Here is a tiny trained network, its code and every weight. The questions are about switching its units off for an input and a class, where a switched-off unit gives its printed mean instead of its output.

import numpy as np


def w(rows, s, z=0):
    codes = np.array(rows[::2]) - 128.0
    scale = np.full(codes.shape[1], s)
    scale[-1] = z or s
    return codes * scale


def norm(h):
    return h / np.sqrt((h * h).mean(-1, keepdims=True) + 1e-5)


def f(y):
    return y / 2 * (1 + np.tanh(0.7978845608 * (y + 0.044715 * y**3)))


def log_softmax(a):
    a = a - a.max(-1, keepdims=True)
    return a - np.log(np.exp(a).sum(-1, keepdims=True))


def net(x, mask):
    res = np.array(x, float).reshape(1, 4) / 4 @ E
    u = 0
    for l in range(3):
        y = f(norm(res) @ A[l][:, :-1].T + A[l][:, -1])
        res = res + np.where(mask[u : u + 11], y, B[l][:, -1]) @ B[l][:, :-1]
        u += 11
    return log_softmax(norm(res)[-1] @ U[:, :-1].T + U[:, -1])


A, B = {}, {}
E = w([
[119,110,42],'x0',
[127,128,129],'x1',
[24,254,100],'x2',
[39,90,162],'x3',
],0.006)
A[0] = w([
[111,121,175,10],'0.n0',
[148,166,223,51],'0.n1',
[100,186,115,86],'0.n2',
[218,193,98,87],'0.n3',
[168,156,175,33],'0.n4',
[109,86,4,145],'0.n5',
[49,65,154,36],'0.n6',
[155,145,158,85],'0.n7',
[168,45,151,217],'0.n8',
[132,119,141,92],'0.n9',
[129,145,171,28],'0.n10',
],0.017,0.0014)
B[0] = w([
[154,83,131,152],'0.n0',
[149,64,227,220],'0.n1',
[136,212,117,233],'0.n2',
[55,92,52,239],'0.n3',
[140,67,147,165],'0.n4',
[168,50,252,241],'0.n5',
[109,81,38,224],'0.n6',
[139,91,145,146],'0.n7',
[137,215,111,253],'0.n8',
[139,118,112,127],'0.n9',
[124,112,167,149],'0.n10',
],0.023,0.0057)
A[1] = w([
[85,92,70,78],'1.n0',
[140,136,144,14],'1.n1',
[102,121,155,250],'1.n2',
[223,166,86,185],'1.n3',
[129,87,195,75],'1.n4',
[126,141,125,125],'1.n5',
[59,116,131,251],'1.n6',
[134,247,116,192],'1.n7',
[150,158,110,97],'1.n8',
[95,94,78,58],'1.n9',
[95,75,43,147],'1.n10',
],0.014,0.0029)
B[1] = w([
[124,76,59,174],'1.n0',
[101,109,121,114],'1.n1',
[198,111,122,184],'1.n2',
[107,252,121,176],'1.n3',
[217,71,198,211],'1.n4',
[138,152,120,128],'1.n5',
[191,147,103,195],'1.n6',
[203,242,190,253],'1.n7',
[126,164,148,135],'1.n8',
[133,95,65,159],'1.n9',
[104,105,34,214],'1.n10',
],0.017,0.0065)
A[2] = w([
[134,168,150,194],'2.n0',
[133,176,142,139],'2.n1',
[136,129,118,34],'2.n2',
[121,88,3,30],'2.n3',
[167,193,119,19],'2.n4',
[93,171,109,49],'2.n5',
[93,61,118,225],'2.n6',
[127,112,61,87],'2.n7',
[156,179,124,8],'2.n8',
[129,170,60,247],'2.n9',
[78,137,127,4],'2.n10',
],0.018,0.0024)
B[2] = w([
[141,133,107,196],'2.n0',
[147,160,103,193],'2.n1',
[99,136,126,118],'2.n2',
[144,62,6,255],'2.n3',
[112,208,133,220],'2.n4',
[138,146,160,156],'2.n5',
[164,201,133,211],'2.n6',
[123,103,81,182],'2.n7',
[122,189,123,186],'2.n8',
[179,98,158,238],'2.n9',
[101,141,142,109],'2.n10',
],0.026,0.0066)
U = w([
[205,252,142,148],'0',
[224,73,232,129],'1',
[144,98,14,164],'2',
[209,138,125,254],'3',
[124,144,141,115],'4',
[56,107,174,45],'5',
[91,146,124,24],'6',
],0.014,0.0096)

Each question gives the input, the list of numbers given to net, and the class t.
The units are the neurons (one row each of A and B). Each row of codes is followed by its name. A weight is (code - 128) times the scale printed after its matrix; where a second scale follows, it is the last column's (A, B and U).
mask holds one flag per neuron, layer by layer. A switched-off neuron (its flag False) gives its mean, the last column of its row in B, instead of its output. The means were averaged over made-up inputs and are rounded, as every weight is.
A unit's drop is (log p(t) with every unit on - log p(t) with that unit switched off) / (log p(t) with every unit on - log p(t) with every unit switched off).
The circuit of an input: a set's keep is (log p(t) with only the set's units on - log p(t) with every unit switched off) / (log p(t) with every unit on - log p(t) with every unit switched off). Starting from the 12 units with the biggest drops (on a tie, the unit counted first), units are removed one at a time, each time the one whose removal leaves the highest keep (on an exact tie, the one counted first), for as long as the keep stays at least 0.8.
circuit, biggest first: the units of the circuit, biggest drop first
most important unit: the unit with the biggest drop
k most important neurons: the k neurons with the biggest drops, biggest first
k most important neurons of layer l: the k neurons of layer l with the biggest drops, biggest first
input [3,-4,6,-7], class 2: circuit, biggest first => (0.n3)
input [-4,4,-6,-8], class 2: 4 most important neurons of layer 0 => (0.n3, 0.n2, 0.n5, 0.n4)
input [-8,-1,2,8], class 1: 2 most important neurons => (0.n1, 0.n3)
input [-4,-6,-5,-6], class 2: 4 most important neurons => (0.n5, 0.n3, 0.n2, 0.n4)
input [-6,3,5,-7], class 2: 2 most important neurons of layer 0 => (0.n3, 0.n5)
input [8,3,-3,-6], class 1: 3 most important neurons => (0.n5, 0.n6, 2.n3)
input [0,6,-8,-8], class 0: circuit, biggest first => (0.n8, 1.n3)
input [-5,4,-5,5], class 0: circuit, biggest first => (0.n8, 2.n3)
input [1,3,-7,-6], class 0: 2 most important neurons => (0.n8, 0.n6)
input [-8,-5,6,-2], class 1: 2 most important neurons => (0.n1, 0.n8)
input [-5,5,-8,-4], class 0: 2 most important neurons of layer 0 => (0.n8, 0.n5)
input [-2,-2,5,6], class 2: circuit, biggest first => (0.n6, 2.n3)
input [-6,7,-4,7], class 2: 2 most important neurons => (0.n6, 0.n5)
input [-4,3,-4,4], class 0: 2 most important neurons => (0.n3, 0.n8)
input [8,4,-3,-3], class 1: most important unit => 0.n5
input [-8,-1,-6,2], class 1: 3 most important neurons => (0.n1, 0.n2, 1.n7)
input [-5,-3,-2,-7], class 2: 2 most important neurons => (0.n3, 0.n5)
input [8,-3,2,7], class 1: 3 most important neurons => (0.n5, 0.n3, 2.n3)
input [-3,0,-6,4], class 0: 2 most important neurons => (0.n8, 0.n3)
input [-4,8,4,8], class 2: most important unit => 0.n6
input [6,4,-8,1], class 0: 2 most important neurons => (0.n8, 0.n1)
input [-8,5,7,8], class 1: 2 most important neurons of layer 1 => (1.n7, 1.n10)
input [3,-1,-4,-6], class 2: 2 most important neurons of layer 0 => (0.n3, 0.n2)
input [-8,-3,-8,-7], class 0: 2 most important neurons of layer 2 => (2.n3, 2.n9)
